Below are the code and all the weights of a small trained network. Each question names an input and a target symbol and asks about switching units off, where a switched-off unit gives its printed mean instead of its output.

import numpy as np


def w(rows, s, z=0):
    codes = np.array(rows[::2]) - 128.0
    scale = np.full(codes.shape[1], s)
    scale[-1] = z or s
    return codes * scale


def f(y):
    return y / 2 * (1 + np.tanh(0.7978845608 * (y + 0.044715 * y**3)))


def softmax(a):
    e = np.exp(a - a.max(-1, keepdims=True))
    return e / e.sum(-1, keepdims=True)


def log_softmax(a):
    a = a - a.max(-1, keepdims=True)
    return a - np.log(np.exp(a).sum(-1, keepdims=True))


def net(x, mask):
    ids = ['γδζθλξσφ'.index(c) for c in x.split()]
    T = len(ids)
    res = E[ids] + P[:T]
    r = res
    for j in range(3):
        rows = slice(3 * j, 3 * j + 3)
        q, k, v = (r @ M[0][rows].T for M in (Q, K, V))
        z = softmax(np.where(np.tri(T) > 0, q @ k.T / 3**0.5, -1e9)) @ v
        o = O[0][rows]
        res = res + np.where(mask[j], z, o[:, -1]) @ o[:, :-1]
    y = f(res @ A[0][:, :-1].T + A[0][:, -1])
    res = res + np.where(mask[3:11], y, B[0][:, -1]) @ B[0][:, :-1]
    return log_softmax(res[-1] @ U[:, :-1].T + U[:, -1])


Q, K, V, O, A, B = {}, {}, {}, {}, {}, {}
E = w([
[148,80,129,69,101],'γ',
[182,95,169,212,147],'δ',
[142,185,131,200,68],'ζ',
[118,71,90,153,60],'θ',
[221,194,104,78,131],'λ',
[69,131,220,147,148],'ξ',
[113,182,5,93,88],'σ',
[64,169,143,102,126],'φ',
],0.018)
P = w([
[123,124,170,120,2],'0',
[122,158,212,122,11],'1',
[120,98,97,171,130],'2',
[107,216,222,145,39],'3',
[110,129,108,196,193],'4',
[107,232,223,150,61],'5',
[113,103,101,184,163],'6',
],0.0074)
Q[0] = w([
[158,97,197,173,57],'H1',
[207,231,173,138,7],'H1',
[131,106,198,162,142],'H1',
[132,165,165,64,112],'H2',
[78,190,168,96,169],'H2',
[126,144,165,55,49],'H2',
[105,161,44,74,95],'H3',
[196,101,11,142,242],'H3',
[51,100,104,92,185],'H3',
],0.011)
K[0] = w([
[124,132,156,171,192],'H1',
[150,250,91,172,174],'H1',
[118,119,189,165,139],'H1',
[131,164,156,88,136],'H2',
[107,161,152,131,106],'H2',
[191,153,165,116,176],'H2',
[114,190,36,78,102],'H3',
[181,60,133,89,16],'H3',
[47,66,136,70,145],'H3',
],0.015)
V[0] = w([
[220,178,65,60,83],'H1',
[242,121,161,95,208],'H1',
[64,3,162,116,121],'H1',
[160,162,173,68,117],'H2',
[109,44,91,160,118],'H2',
[108,130,64,161,254],'H2',
[64,215,68,43,127],'H3',
[210,137,7,75,34],'H3',
[250,163,211,235,51],'H3',
],0.007)
O[0] = w([
[123,154,118,99,165,148],'H1',
[150,96,163,136,202,60],'H1',
[141,1,118,101,58,95],'H1',
[71,130,136,133,118,150],'H2',
[146,167,138,136,68,116],'H2',
[153,84,102,129,131,1],'H2',
[60,161,76,92,140,127],'H3',
[183,133,15,80,178,146],'H3',
[195,128,137,175,151,237],'H3',
],0.0086,0.0076)
A[0] = w([
[57,150,179,71,80,116],'N1',
[201,150,162,149,96,39],'N2',
[147,58,15,137,87,197],'N3',
[155,137,95,95,251,6],'N4',
[141,53,245,189,107,87],'N5',
[214,108,104,60,146,159],'N6',
[143,1,156,20,153,210],'N7',
[175,53,117,109,123,226],'N8',
],0.009,0.0018)
B[0] = w([
[108,74,2,203,114,201],'N1',
[137,99,151,138,117,198],'N2',
[187,68,72,99,118,190],'N3',
[103,83,135,114,167,180],'N4',
[98,153,141,8,90,255],'N5',
[56,136,199,151,189,165],'N6',
[44,45,241,119,159,153],'N7',
[146,50,142,132,154,160],'N8',
],0.0089,0.012)
U = w([
[90,2,146,149,169,106],'γ',
[201,132,164,36,106,103],'δ',
[188,195,130,174,94,254],'ζ',
[204,54,70,134,98,127],'θ',
[116,145,148,107,195,191],'λ',
[62,126,138,78,71,16],'ξ',
[146,166,54,52,106,90],'σ',
[41,81,83,228,123,135],'φ',
],0.0063,0.0051)

Each question gives the input, a string of symbols that net reads in full, and the target symbol t.
The units are the heads (3 rows each of Q, K, V and O) and the neurons (one row each of A and B). Each row of codes is followed by its name. A weight is (code - 128) times the scale printed after its matrix; where a second scale follows, it is the last column's (O, A, B and U).
mask holds one flag per unit, heads first, then neurons. A switched-off unit (its flag False) gives its mean, the last column of its rows in O or B, instead of its output. The means were averaged over made-up inputs and are rounded, as every weight is.
A unit's drop is (log p(t) with every unit on - log p(t) with that unit switched off) / (log p(t) with every unit on - log p(t) with every unit switched off).
The circuit of an input: a set's keep is (log p(t) with only the set's units on - log p(t) with every unit switched off) / (log p(t) with every unit on - log p(t) with every unit switched off). Starting from all 11 units, units are removed one at a time, each time the one whose removal leaves the highest keep (on an exact tie, the one counted first), for as long as the keep stays at least 0.8.
units of the circuit, in order: the units of the circuit, biggest drop first
most important unit: the unit with the biggest drop
k most important neurons: the k neurons with the biggest drops, biggest first
which heads matter: for each layer, one digit per head in row order, 1 if its drop is at least 0.15 and else 0, layers parted by /
drop of u: that unit's drop, to one decimal
input θ φ φ γ, target φ: units of the circuit, in order -> H3, N1, N5
input θ δ γ γ, target δ: units of the circuit, in order -> H3, N5, N1
input λ θ ζ θ, target ζ: which heads matter -> 101
input γ φ δ θ, target δ: which heads matter -> 101
input σ ζ ζ γ, target ζ: most important unit -> N5
input ξ ζ φ ζ φ δ θ, target θ: which heads matter -> 110
input λ φ λ γ γ γ γ, target γ: which heads matter -> 100
input θ λ ζ σ σ γ, target σ: which heads matter -> 101
input ξ γ ζ δ φ, target φ: units of the circuit, in order -> H3, N1
input ζ φ γ γ, target φ: 2 most important neurons -> N5, N1
input σ γ φ φ ζ φ θ, target θ: units of the circuit, in order -> N3, H1, H2
input φ θ λ ζ ζ γ, target ζ: which heads matter -> 100
input θ λ ξ ξ φ γ ξ, target ξ: which heads matter -> 001
input θ σ θ γ θ δ λ, target λ: 2 most important neurons -> N6, N4
input λ ζ λ θ γ, target γ: 2 most important neurons -> N7, N5
input γ λ γ σ θ γ, target λ: which heads matter -> 101
input ξ γ γ λ σ θ, target σ: most important neuron -> N6
input ζ γ θ ζ δ γ, target δ: drop of H1 -> 0.0
input λ ζ φ λ γ ζ ξ, target ξ: drop of H3 -> 0.5
input θ δ γ φ ξ γ, target ξ: drop of H1 -> 0.2
input λ ζ σ σ θ λ, target λ: most important neuron -> N4
